Here is a tiny trained network, its code and every weight. The questions are about switching its units off for an input and a class, where a switched-off unit gives its printed mean instead of its output.

import numpy as np


def w(rows, s, z=0):
    codes = np.array(rows[::2]) - 128.0
    scale = np.full(codes.shape[1], s)
    scale[-1] = z or s
    return codes * scale


def norm(h):
    return h / np.sqrt((h * h).mean(-1, keepdims=True) + 1e-5)


def f(y):
    return np.maximum(y, 0)


def log_softmax(a):
    a = a - a.max(-1, keepdims=True)
    return a - np.log(np.exp(a).sum(-1, keepdims=True))


def net(x, mask):
    res = np.array(x, float).reshape(1, 8) / 4 @ E
    u = 0
    for l in range(2):
        y = f(norm(res) @ A[l][:, :-1].T + A[l][:, -1])
        res = res + np.where(mask[u : u + 8], y, B[l][:, -1]) @ B[l][:, :-1]
        u += 8
    return log_softmax(norm(res)[-1] @ U[:, :-1].T + U[:, -1])


A, B = {}, {}
E = w([
[187,19,109,175,178,76,113],'x0',
[77,62,218,96,88,170,127],'x1',
[142,78,138,75,167,123,140],'x2',
[216,126,162,81,119,148,253],'x3',
[142,138,179,208,182,243,111],'x4',
[147,147,155,202,160,71,126],'x5',
[185,145,152,15,68,60,57],'x6',
[83,65,167,164,87,115,175],'x7',
],0.0066)
A[0] = w([
[97,137,111,56,105,162,106,23],'L0N1',
[169,201,24,167,131,60,78,89],'L0N2',
[109,95,146,173,152,193,14,74],'L0N3',
[177,201,119,138,152,106,156,4],'L0N4',
[185,119,137,75,107,61,119,35],'L0N5',
[62,150,161,195,92,85,136,99],'L0N6',
[174,111,115,100,98,183,124,136],'L0N7',
[143,64,91,161,246,118,110,67],'L0N8',
],0.011,0.0039)
B[0] = w([
[69,182,136,77,126,172,203,163],'L0N1',
[78,27,47,87,182,167,95,254],'L0N2',
[116,75,245,132,127,190,119,226],'L0N3',
[123,1,157,129,150,157,92,170],'L0N4',
[213,138,223,102,68,126,80,190],'L0N5',
[78,168,158,187,60,75,97,200],'L0N6',
[81,120,124,141,176,83,135,174],'L0N7',
[83,231,114,154,189,44,133,223],'L0N8',
],0.0094,0.0067)
A[1] = w([
[141,91,66,151,169,113,109,77],'L1N1',
[200,124,150,131,110,50,111,2],'L1N2',
[183,189,115,125,185,184,186,107],'L1N3',
[178,81,145,69,82,96,125,148],'L1N4',
[188,160,162,163,187,164,254,39],'L1N5',
[128,154,81,192,149,199,188,116],'L1N6',
[142,148,109,173,91,122,203,38],'L1N7',
[106,177,132,40,110,182,121,32],'L1N8',
],0.011,0.0053)
B[1] = w([
[126,195,18,109,135,168,182,221],'L1N1',
[252,159,136,254,178,79,128,168],'L1N2',
[164,236,92,158,71,65,142,188],'L1N3',
[165,45,167,26,125,127,137,253],'L1N4',
[152,151,117,167,126,235,205,222],'L1N5',
[246,38,183,123,90,105,144,213],'L1N6',
[79,121,141,143,201,182,17,153],'L1N7',
[64,167,98,51,98,107,143,199],'L1N8',
],0.0089,0.0045)
U = w([
[215,193,128,157,119,166,205,124],'0',
[90,145,214,220,150,172,102,200],'1',
[84,171,24,147,200,51,116,132],'2',
[161,90,66,116,180,186,70,40],'3',
[116,96,157,6,93,155,111,255],'4',
[70,249,131,120,23,77,154,2],'5',
[244,79,209,112,112,20,86,68],'6',
[90,11,120,151,73,108,137,125],'7',
],0.019,0.0051)

Each question gives the input, the list of numbers given to net, and the class t.
The units are the neurons (one row each of A and B). Each row of codes is followed by its name. A weight is (code - 128) times the scale printed after its matrix; where a second scale follows, it is the last column's (A, B and U).
mask holds one flag per neuron, layer by layer. A switched-off neuron (its flag False) gives its mean, the last column of its row in B, instead of its output. The means were averaged over made-up inputs and are rounded, as every weight is.
A unit's drop is (log p(t) with every unit on - log p(t) with that unit switched off) / (log p(t) with every unit on - log p(t) with every unit switched off).
The circuit of an input: a set's keep is (log p(t) with only the set's units on - log p(t) with every unit switched off) / (log p(t) with every unit on - log p(t) with every unit switched off). Starting from the 12 units with the biggest drops (on a tie, the unit counted first), units are removed one at a time, each time the one whose removal leaves the highest keep (on an exact tie, the one counted first), for as long as the keep stays at least 0.8.
units of the circuit, in order: the units of the circuit, biggest drop first
most important unit: the unit with the biggest drop
k most important neurons of layer l: the k neurons of layer l with the biggest drops, biggest first
drop when u is switched off: that unit's drop, to one decimal
input [-5,-3,-4,-5,5,-6,0,-5], class 4: units of the circuit, in order : L1N8; L0N8
input [2,1,1,-5,1,-6,-2,-5], class 1: most important unit : L0N3
input [6,5,2,7,-6,-7,0,-2], class 6: units of the circuit, in order : L0N5; L0N2
input [-2,6,-4,4,3,4,-2,-7], class 0: units of the circuit, in order : L0N6; L1N3
input [-6,0,-2,-8,-8,8,4,0], class 7: units of the circuit, in order : L0N2; L0N8
input [-5,-3,-6,1,-7,1,3,5], class 4: units of the circuit, in order : L0N8; L1N4
input [2,5,7,7,6,-1,2,-8], class 0: units of the circuit, in order : L0N2; L1N5
input [4,2,0,4,0,-5,7,3], class 6: 2 most important neurons of layer 0 : L0N5; L0N2
input [-7,0,8,8,-3,-5,-5,-6], class 0: 2 most important neurons of layer 0 : L0N2; L0N6
input [0,1,6,-8,-2,-2,-7,0], class 1: 2 most important neurons of layer 0 : L0N3; L0N2
input [4,-6,0,0,6,-7,-6,-7], class 2: 3 most important neurons of layer 0 : L0N8; L0N2; L0N5
input [1,-4,-7,6,-6,-8,7,8], class 6: units of the circuit, in order : L0N5; L1N2
input [-4,7,-7,5,0,-8,-7,-1], class 0: 2 most important neurons of layer 1 : L1N6; L1N5
input [2,-7,-6,8,-6,7,-1,-7], class 3: units of the circuit, in order : L0N2; L0N4
input [5,-6,1,3,-5,-6,2,7], class 6: units of the circuit, in order : L0N5
input [7,-6,-2,3,7,7,-4,-3], class 2: 2 most important neurons of layer 0 : L0N8; L0N2
input [-4,2,-8,5,-8,8,3,7], class 6: 2 most important neurons of layer 0 : L0N5; L0N8
input [8,8,-4,1,3,2,1,1], class 1: 2 most important neurons of layer 1 : L1N4; L1N6
input [3,7,8,0,-6,2,5,-8], class 6: 3 most important neurons of layer 0 : L0N5; L0N2; L0N3
input [1,-4,-4,5,-2,-5,-2,-7], class 3: most important unit : L0N4
input [-7,8,-5,-5,0,-6,0,5], class 5: 2 most important neurons of layer 0 : L0N2; L0N6
input [8,5,-1,-6,-5,4,-8,-6], class 2: 2 most important neurons of layer 0 : L0N8; L0N5
input [-4,0,-6,1,-2,5,3,-5], class 4: 2 most important neurons of layer 0 : L0N2; L0N8
input [6,-7,3,-6,4,0,3,7], class 2: drop when L0N8 is switched off : 0.9
